121	102	131	126	143
111	106	133	138	115
-> 143, 111

125	140	104	153	99 -> 99, 125

153	148	138	134 -> 134, 153

156	142	151	128	129	118	118
120	99	149	139	141	149	120
134	104	125	147	141	153	115
-> 118, 134

150	115	151	134	128	149 -> 149, 150

149	145	103	101	155	154 -> 154, 149

121	117	121	107	142	123
127	146	121	135	120	158
136	110	131	153	111	118
-> 123, 136
---
[131 118 139 158]: 158, 131

[[144 113 126 130 122 150 131]
 [147 133 145 144 122 124 135]]: 131, 147

[[124 115 142 146 120 143]
 [121 147 110 112 136 106]]: 143, 121

[[137 110 131 143 121]
 [105 120 140 132 115]
 [145 110 127 138 125]]: 121, 145

[[128 140 151 142 123 122 105]
 [140 134 130 116 111 149 117]]: 105, 140

[[128 126 128 130 127 121 131]
 [131 129 127 125 125 127 130]
 [130 124 137 152 128 130 121]]: 131, 130

[[135 153 133 126 121 108]
 [139 149 133 142 121 108]]: 108, 139
---
125,120,125,107,143 -> 120
156,105,107,117,123,130 -> 105
120,152,128,116 -> 152
117,136,131,127,126,149,123 -> 136
128,128,110,150,133,138,124 -> 128
103,133,121,128,110,132 -> 133
---
[[120 101 136 128 131 132 138]
 [120 122 141 138 100 116 133]
 [147 150 117 125 138 124 113]] Out: 120

[[118 154 129 113 128 142 114]
 [126 142 128 119 128 134 123]
 [132 100 129 130 129 129 122]] Out: 118

[[141 107 119 137]
 [116 114 113 129]
 [132 128 152 143]] Out: 141

[[136 119 107 114 126 111 129]
 [128 143 146 141 121 140 138]
 [135 123 116 122 132 118 127]] Out: 136

[[101 119 128 119 124 147]
 [110 128 120 117 135 125]
 [129 127 133 130 109 123]] Out: 101

[[110 144 141 116 121]
 [149 135 114 135 141]
 [135 110 119 144 115]] Out: 110
---
[149 146 137 118 129 111 127] → 111
[134 128 153 131 155 132 126] → 132
[154 157 124 141 122] → 141
[135 120 106  98] → 106
[149 125 128 141 128 132] → 128
[149 128 145 104 114] → 104
---
[[139 118 134 142 109 129 146]
 [110 112 143  99 155 100 137]
 [106 148 118 132 146 119 139]] → 100

[[140 155 109 127]
 [147 144 146 146]
 [129 111 157 133]] → 146

[[102 136 147 122]
 [124 121 134 150]
 [131 110 129 154]] → 134

[[132 107 131 131 120 126 133]
 [134  98 123 136 136 125 144]
 [131 137 144 134 115 129 116]] → 125

[[135 140 121 125 129 113]
 [105 148 116 132 158 135]
 [135 106 130 134 123 141]] → 158

[[130 131 100 121 125]
 [126 123 102 124 123]
 [147 117 149 129 139]] → 124

[[148 108 108 146]
 [107 108 148 149]
 [148 148 148 108]] → 148

[[131 128 113 123 134 123]
 [128 127 114 145 115 152]
 [100 128 110 111 157 138]] → 115

[[156 157 157 157 156  99 157]
 [100  98  99  98  99 156 100]
 [ 98 154 157 100 100 157 158]] → 156
---
[[147 114 133 146 128 137]
 [134 104 135 147 148 131]
 [152 115 130 142 126 136]] result: 114

[[108 137 135 119 118 116 131]
 [117 134 123 120 112 114 133]
 [129 127 107 129 143 138 119]] result: 137

[[129 137 122 130 133]
 [150 132 126 118 124]
 [122 127 116 131 125]] result: 137

[[158 151 126 140]
 [153 145 141 144]
 [152 140 140 109]] result: 151

[[153 129 126 124 124 127 126]
 [105 128 132 139 131 126 132]
 [122 125 106 135 120 124 129]] result: 129

[[ 99 136 143 131]
 [110 147  99 107]
 [120 121 144 127]] result: 136

[[100 115 146 140 136 130]
 [102 118 147 138 128 126]
 [134 128 128 114 123 133]] result: 115

[[149 150 130 137 118]
 [126 132 144 117 128]
 [149 146 119 145 118]] result: 150

[[115 125 117 133 122 138 113]
 [130 127 129 119 104 129 129]
 [122 125 135 115 111 125 136]] result: 125
---
[[127 138 149 141 127 120]
 [152 119 125 121 125 139]
 [147 128 117 138 132 114]] → 147

[[ 98 123 126 148]
 [121 109 133 132]
 [120 121 123 105]] → 120

[[134 125 147 133]
 [142  98 128 134]
 [102 123 119 108]] → 102

[[143 133 130 105 122]
 [124 124 119 102 140]
 [129 136 150 103 107]] → 129

[[144 130 138 135]
 [123 121 138 152]
 [126 125 104 113]] → 126

[[116 149 155 145 114 102 122]
 [131 115 130 136 125 136 124]
 [118 147 150 142 117 106 124]] → 118
---
[[119 111 141 108 120]
 [141 111 151 130 103]
 [103 122 102 116 137]] | 151

[[128 149 136 124 153 116]
 [138 155 114 155 148 154]
 [153 112 138 127 128 135]] | 114

[[124 114 133 119 115 117 124]
 [124 110 136 113 118 131 121]
 [129 131 125 135 122 106 132]] | 136

[[116 135 144 127 127 137]
 [112 114 140 104 121 138]
 [114 118 112 139 114 116]] | 140

[[104 126 110 138 134 152 106]
 [122 112 122 132 132 117 109]
 [103 146 143 146 144 137 112]] | 122

[[125 142 124 108]
 [136 150 120 103]
 [148 117 113 129]] | 120
